[[100  95  98 104  97  95 106 101  87 106  96 103  92 111]
 [101  96  98 103  98 101  99  99 104  95  94  99  96 105]
 [100  95 110 112  81  90 103  95 102  86 107 112 101 110]
 [101  82  90 115  90  78 121 105  52 120  85 112  71 141]
 [106  40  74 143  80 104  88  90 150  35  36  81  35 152]
 [ 88  90 108  96 106  84  94  88  87 105  95  98  85 100]
 [110 100 111  98  95  93  93  99 103 102  87  99 101  99]
 [104  72  88 119  90 102  94  94 125  69  71  91  69 125]
 [125 102 131  96  89  79  81  96 108 104  66  97 104  99]
 [103 102  86  85  81  86  86 105  80  95 103  91  94 113]] 102

[[ 65 110 113  70 130 110 150]
 [ 76 112  99  81 147 112 157]
 [115  77 102 122  54  94  61]
 [ 71  61 150  90  86  37  75]
 [112  77 107 129  61  97  53]
 [ 72  65 139  81 103  36  90]
 [112  76 100 126  58  99  49]
 [ 79 122 105  70 151 112 163]
 [116  77 110 126  59  95  53]
 [162 114  63 139  61 123  73]
 [ 84 131  99  75 152 100 161]] 131

[[ 92 102 108  94  97 101  87 107  98]
 [101 105 103  99  96  99  88 111 105]
 [ 99 106 107  96  90 101  97  92 103]
 [108 126  81  93  93  97 127  70 147]
 [ 98  93 138 107  73 105  48 127  61]
 [ 99 101  83  97 117  97 117  99 114]
 [ 79 120  99  75  98  98  98 100 127]
 [ 98 100  84  98 111 102 136  67 109]
 [ 94 111  96  90  98  98 103  97 117]
 [ 96 105  96  93 101  99 102 100 110]
 [ 94  89 107 106  97 110 122  65  74]] 89

[[ 95  84  89 103  97  86  95  98  92  98  97  97 104  96]
 [ 91  97  98  93 101 113  90  93 103  92 101 116 117  83]
 [104  78  69  90 102  74 108  99  97 108  97  94  84  95]
 [116  94  45  40 106  78 122  79  85 117 100 116  91  53]
 [ 87  50  52  84 112 117  85  70 128  91 100 120 100  81]
 [107  99  80  84  94  75 110 101  81 110  97  97  95  89]
 [114  93  90  96 130  53 126 101  80 113  99 106 103  92]
 [108 119 109  68 119  62 123 135 103 107 103 116  94  49]
 [ 86  95 109  96  87 127  74  58  74  77 100 107 154  63]
 [101 143 127  97  67 116  95 121  87 103 100  89  98 105]] 143

[[130 148 119  60  89  80  77 100 142]
 [151 158 130  93  64  91  66  89 151]
 [ 74  42  72 126 108 119 113  99  72]
 [ 92  63 117  92  54 163 144  51  99]
 [ 61  49  67 120  88 135 135 124  62]
 [ 80  63  70 127  85 127 134 104  98]
 [ 83  73  64 109 108 103 125 111  83]
 [148 155 152  68  77  85  89  88 163]] 155

[[ 94  66 110  51 128 161 113  84 136 140 131 106  95 101 100]
 [127  72  44  97  83 125 106  74 142  98  99 134 114  35  87]
 [109  67  56 112  97 150  82  83 105 117 114 124 114  78 101]
 [112 109 112  68 103  70 136 119 101  98  98  80  88  91  97]
 [106  58  55  88  89 158  95  76 120 100 110 128 125  70  97]
 [131  97  86  59  98  74 153 122 107 108 103  83  88  62  93]
 [113  76  67  88  95 123 100  91 105  95 101 112 112  72  98]
 [103  86 123  59 146 131 101  87 134 141 122  97  75  96  99]
 [102  63  95  63 129 164 104  82 133 145 131 110  95  90 100]
 [110  62  51  90  78 145 102  73 130  89 103 132 127  59  92]
 [109  58  84  59 142 162  77  82 107 123 118 106  95  85 105]
 [125  88  78  54  90  84 142 115 100  82  94  89 104  64  94]] 88
---
|  58 | 148 | 108 |  97 |  31 |
|  99 | 101 | 102 | 100 |  98 |
| 102 | 100 | 100 | 100 | 101 |
>> 98

| 128 | 150 | 128 | 139 | 127 |  48 |
| 124 | 111 | 119 |  95 |  48 |  84 |
|  59 |  72 |  58 | 139 | 152 | 156 |
>> 84

|  77 | 111 | 118 | 114 |  76 |  99 |  83 |
| 113 |  79 |  48 |  71 | 109 | 106 | 115 |
|  95 |  97 |  80 |  97 | 107 |  62 | 140 |
>> 115

| 110 | 157 |  71 | 123 | 108 |
| 112 | 161 | 122 |  74 | 119 |
| 135 | 131 |  72 |  60 | 106 |
>> 119

| 117 |  77 |  45 | 148 | 132 |  68 |  95 |
|  66 | 101 | 164 |  30 |  47 | 158 | 104 |
|  73 | 124 | 121 | 115 | 110 |  93 |  65 |
>> 104

| 107 |  88 |  43 |  94 |  87 | 153 |
|  99 |  79 |  81 | 117 |  72 | 144 |
|  59 |  65 |  85 | 121 |  79 | 136 |
>> 144
---
[ 43 153 124  31  53 121  58] >> 43

[[158 170 110 150 156 153 111]
 [117 156 117 135 136 162 113]] >> 111

[ 64  50  56 114 166] >> 56

[[ 69  90  35 117 143  51  87]
 [ 99 144 131 133  91 144  37]
 [ 69  85  34 120 148  51  90]] >> 35

[ 80  40 150 115 143 127] >> 80

[ 60 110 107 109  43 127  30] >> 43
---
50	93	164	100	133 ans = 164, 164

143	53	44	59	116	117	107 ans = 59, 143

113	118	75	93	98	37	89 ans = 93, 118

100	97	71	96	105	170	81 ans = 96, 170

144	158	62	121	67	69	50 ans = 121, 158

97	75	100	58	35	135	69
89	106	137	48	74	91	125
115	80	85	55	91	145	121
ans = 48, 145

129	113	49	62	39	57	48 ans = 62, 129

81	94	31	112	84 ans = 31, 112
---
| 102 | 116 | 115 | 157 | 136 | 108 |
| 149 | 125 | 122 | 168 | 146 | 118 |
|  56 | 136 | 132 | 146 | 144 | 154 |
-> 146

|  67 | 147 |  60 |  58 |  60 |
|  75 |  98 |  72 |  74 |  74 |
|  54 | 139 |  44 |  47 |  46 |
-> 44

|  77 | 137 | 103 | 112 |  43 | 112 |
| 123 | 123 |  82 |  40 |  85 |  89 |
|  85 | 133 | 103 | 118 |  45 | 116 |
-> 118

|  67 |  28 | 155 | 118 |
|  75 |  56 |  68 |  95 |
|  67 |  38 | 129 | 118 |
-> 38

| 128 | 159 |  85 | 145 | 137 |  62 |
| 133 | 129 | 156 |  62 |  41 |  65 |
| 137 | 133 | 131 |  63 |  53 |  45 |
-> 63

| 130 | 108 |  97 |  92 |  77 |  64 |
| 141 |  99 |  80 |  97 | 119 | 150 |
|  29 |  89 | 119 | 113 | 115 | 109 |
-> 113

|  61 | 112 | 106 | 109 |
|  51 | 123 |  94 | 112 |
|  43 | 133 |  87 | 125 |
-> 133

|  80 |  91 | 135 | 105 |
|  79 |  93 | 123 | 101 |
| 155 | 121 |  57 |  70 |
-> 121
---
131,64,103,130,32,90,106
99,49,47,72,83,72,52
119,99,110,144,82,88,95
: 110

101,92,100,79,109,108,67
91,101,121,130,127,119,97
103,132,110,95,66,35,116
: 110

86,112,156,88,83,156,84
37,95,102,155,142,102,44
132,100,65,77,93,65,125
: 65

106,95,96,80,100,108,101
116,83,91,40,102,121,100
96,107,102,120,98,92,99
: 102

96,98,98,97,96,98,97
96,96,96,97,95,97,95
128,151,131,67,152,80,155
: 131

99,54,80,93,107,73,108
53,161,94,93,88,128,105
56,129,63,132,91,69,91
: 63

138,141,125,83,147,124,123
68,105,92,140,88,90,103
128,110,150,66,61,156,125
: 150

126,95,102,130,96,103,100
155,88,76,91,88,74,94
80,98,82,64,106,108,76
: 82
---
[128 151 152 142  70  38 160] >> 160, 128

[104  89  46 115 137] >> 137, 104

[ 46  84  67  50  49 123] >> 123, 46

[ 97 100  46  93 111] >> 111, 97

[121 104  96 154 110] >> 110, 121

[[ 47 127 140  84 114]
 [ 70 105 111  84  95]] >> 114, 70
---
[[112  94 139 132  41]
 [ 99  94 111 120  60]
 [112  99 136 130  49]]	60

[[ 43  96 119  42]
 [ 86 116  95  95]]	42

[[165  33 127  50  90]
 [144  81 129  61  66]
 [ 63 150  73 161 103]]	66

[[ 63  48 157 126  99  93]
 [ 94 128 170 130 111 108]]	93

[[ 53  69 149 140  92]
 [128  43  36 169 123]
 [ 53  69 139 130 102]]	123

[[101  84 110  92  40 101 140]
 [ 84  93  99  75 117 100 116]
 [ 99 104  81 122 124  89  93]]	116

[[ 95 163 104  88 131 112 115]
 [ 41 147 108 107  81  89 100]]	115
---
| 130 |  48 | 117 | 113 | 121 | 138 |
|  53 |  48 | 101 | 113 | 121 | 138 |
|  73 | 118 |  75 |  85 | 121 | 169 |
==> 130

| 116 |  83 | 107 |  84 |
|  82 |  55 | 136 |  59 |
| 166 | 102 | 125 | 100 |
==> 116

|  35 |  56 | 103 |  28 |  92 | 170 |  69 |
|  41 |  44 | 125 |  62 | 102 | 120 |  88 |
|  95 | 142 | 123 |  71 | 149 | 164 |  77 |
==> 35

|  70 |  87 | 101 |  75 | 132 | 101 |  87 |
| 153 |  85 |  55 | 114 |  41 |  73 | 109 |
|  86 | 108 | 105 |  89 |  87 | 112 |  70 |
==> 70

| 148 |  62 | 133 | 123 |
| 111 | 111 | 105 |  70 |
|  35 | 111 | 116 |  69 |
==> 148

|  69 |  60 | 149 |  87 | 124 |  93 |
|  71 |  59 | 149 |  88 | 127 |  90 |
|  77 |  58 | 158 |  98 | 136 |  82 |
==> 69

| 100 | 100 |  99 | 100 | 154 | 164 | 164 |
| 101 | 148 | 164 | 164 | 164 | 165 | 164 |
| 101 | 100 | 100 | 101 | 155 | 165 | 164 |
==> 100
